Below are the code and all the weights of a small trained network. Each question names an input and a class and asks about switching units off, where a switched-off unit gives its printed mean instead of its output.

import numpy as np


def w(rows, s, z=0):
    codes = np.array(rows[::2]) - 128.0
    scale = np.full(codes.shape[1], s)
    scale[-1] = z or s
    return codes * scale


def f(y):
    return np.maximum(y, 0)


def log_softmax(a):
    a = a - a.max(-1, keepdims=True)
    return a - np.log(np.exp(a).sum(-1, keepdims=True))


def net(x, mask):
    res = np.array(x, float).reshape(1, 8) / 4 @ E
    y = f(res @ A[0][:, :-1].T + A[0][:, -1])
    res = res + np.where(mask, y, B[0][:, -1]) @ B[0][:, :-1]
    return log_softmax(res[-1] @ U[:, :-1].T + U[:, -1])


A, B = {}, {}
E = w([
[54,143,102,160,119,168,135],'x0',
[93,94,151,124,118,199,252],'x1',
[95,21,145,156,85,72,110],'x2',
[54,105,98,177,94,197,18],'x3',
[88,132,194,145,150,145,76],'x4',
[183,129,163,219,60,61,134],'x5',
[70,21,254,148,199,131,147],'x6',
[156,126,157,72,153,174,56],'x7',
],0.0091)
A[0] = w([
[114,40,195,132,129,2,54,254],'n0',
[69,87,177,54,166,120,115,203],'n1',
[65,108,123,158,106,191,53,146],'n2',
[119,73,91,178,117,145,51,157],'n3',
[137,215,155,65,164,112,25,201],'n4',
[87,117,210,30,249,143,192,209],'n5',
[155,148,57,121,58,119,189,189],'n6',
[156,99,134,94,121,147,180,190],'n7',
[180,156,28,90,119,73,109,215],'n8',
[171,115,202,178,139,28,136,218],'n9',
[64,177,170,56,165,172,178,217],'n10',
[59,100,99,98,122,87,36,169],'n11',
[121,41,43,136,124,59,131,127],'n12',
[151,236,130,64,205,100,111,204],'n13',
[148,184,38,138,73,109,208,186],'n14',
[121,83,184,195,34,27,150,191],'n15',
[5,86,72,131,74,211,73,177],'n16',
[85,148,143,230,206,138,118,166],'n17',
],0.0086,0.0031)
B[0] = w([
[158,126,210,171,166,88,158,238],'n0',
[93,32,118,115,207,146,130,203],'n1',
[78,154,182,211,238,108,19,217],'n2',
[101,203,102,180,130,164,102,194],'n3',
[250,129,55,142,160,27,51,227],'n4',
[192,3,74,112,172,219,184,246],'n5',
[50,207,177,30,18,166,139,215],'n6',
[114,123,120,92,102,165,159,178],'n7',
[154,206,75,75,71,120,130,227],'n8',
[161,139,91,187,110,61,208,217],'n9',
[125,60,91,85,160,193,58,214],'n10',
[113,132,163,163,188,127,67,201],'n11',
[96,117,176,130,142,136,181,178],'n12',
[173,65,35,82,62,132,123,218],'n13',
[103,219,146,14,20,226,140,233],'n14',
[75,194,245,224,131,69,218,230],'n15',
[98,132,192,186,151,181,86,251],'n16',
[67,42,189,118,119,123,75,185],'n17',
],0.0065,0.012)
U = w([
[88,139,168,166,165,145,13,81],'0',
[94,218,140,42,49,188,190,162],'1',
[227,160,100,79,109,103,81,214],'2',
[141,140,183,182,127,71,255,2],'3',
[161,35,138,83,205,165,201,136],'4',
],0.0098,0.00053)

Each question gives the input, the list of numbers given to net, and the class t.
The units are the neurons (one row each of A and B). Each row of codes is followed by its name. A weight is (code - 128) times the scale printed after its matrix; where a second scale follows, it is the last column's (A, B and U).
mask holds one flag per neuron, in row order. A switched-off neuron (its flag False) gives its mean, the last column of its row in B, instead of its output. The means were averaged over made-up inputs and are rounded, as every weight is.
A unit's drop is (log p(t) with every unit on - log p(t) with that unit switched off) / (log p(t) with every unit on - log p(t) with every unit switched off).
The circuit of an input: a set's keep is (log p(t) with only the set's units on - log p(t) with every unit switched off) / (log p(t) with every unit on - log p(t) with every unit switched off). Starting from the 12 units with the biggest drops (on a tie, the unit counted first), units are removed one at a time, each time the one whose removal leaves the highest keep (on an exact tie, the one counted first), for as long as the keep stays at least 0.8.
units of the circuit, in order: the units of the circuit, biggest drop first
most important unit: the unit with the biggest drop
top k neurons: the k neurons with the biggest drops, biggest first
drop when u is switched off: that unit's drop, to one decimal
input [-8,5,7,1,-5,3,-4,4], class 1: units of the circuit, in order	n6; n4
input [-2,-6,-8,7,-7,1,2,6], class 2: most important unit	n4
input [-4,-4,3,2,0,8,-7,-2], class 1: units of the circuit, in order	n14; n6
input [-7,-4,-8,-7,-5,7,3,-7], class 1: top 3 neurons	n14; n6; n8
input [-1,7,2,-5,-5,3,1,-4], class 1: top 2 neurons	n14; n6
input [-1,-7,-2,-5,6,-4,2,7], class 4: top 2 neurons	n5; n1
input [6,-6,-1,-3,7,6,-2,7], class 2: top 2 neurons	n4; n16
input [-4,-7,-5,6,5,-6,-8,8], class 2: top 2 neurons	n4; n13
input [5,6,-5,-2,-3,4,2,6], class 4: top 2 neurons	n5; n8
input [-4,0,2,0,5,-6,-1,6], class 4: top 2 neurons	n5; n1
input [-7,0,8,7,2,4,8,-2], class 3: drop when n15 is switched off	0.2
input [6,-6,-3,-6,8,2,2,-2], class 3: drop when n9 is switched off	0.4
input [-8,7,4,5,6,-7,-7,-4], class 0: drop when n16 is switched off	0.2
input [4,-6,-3,-3,1,5,-2,-7], class 1: top neuron	n14
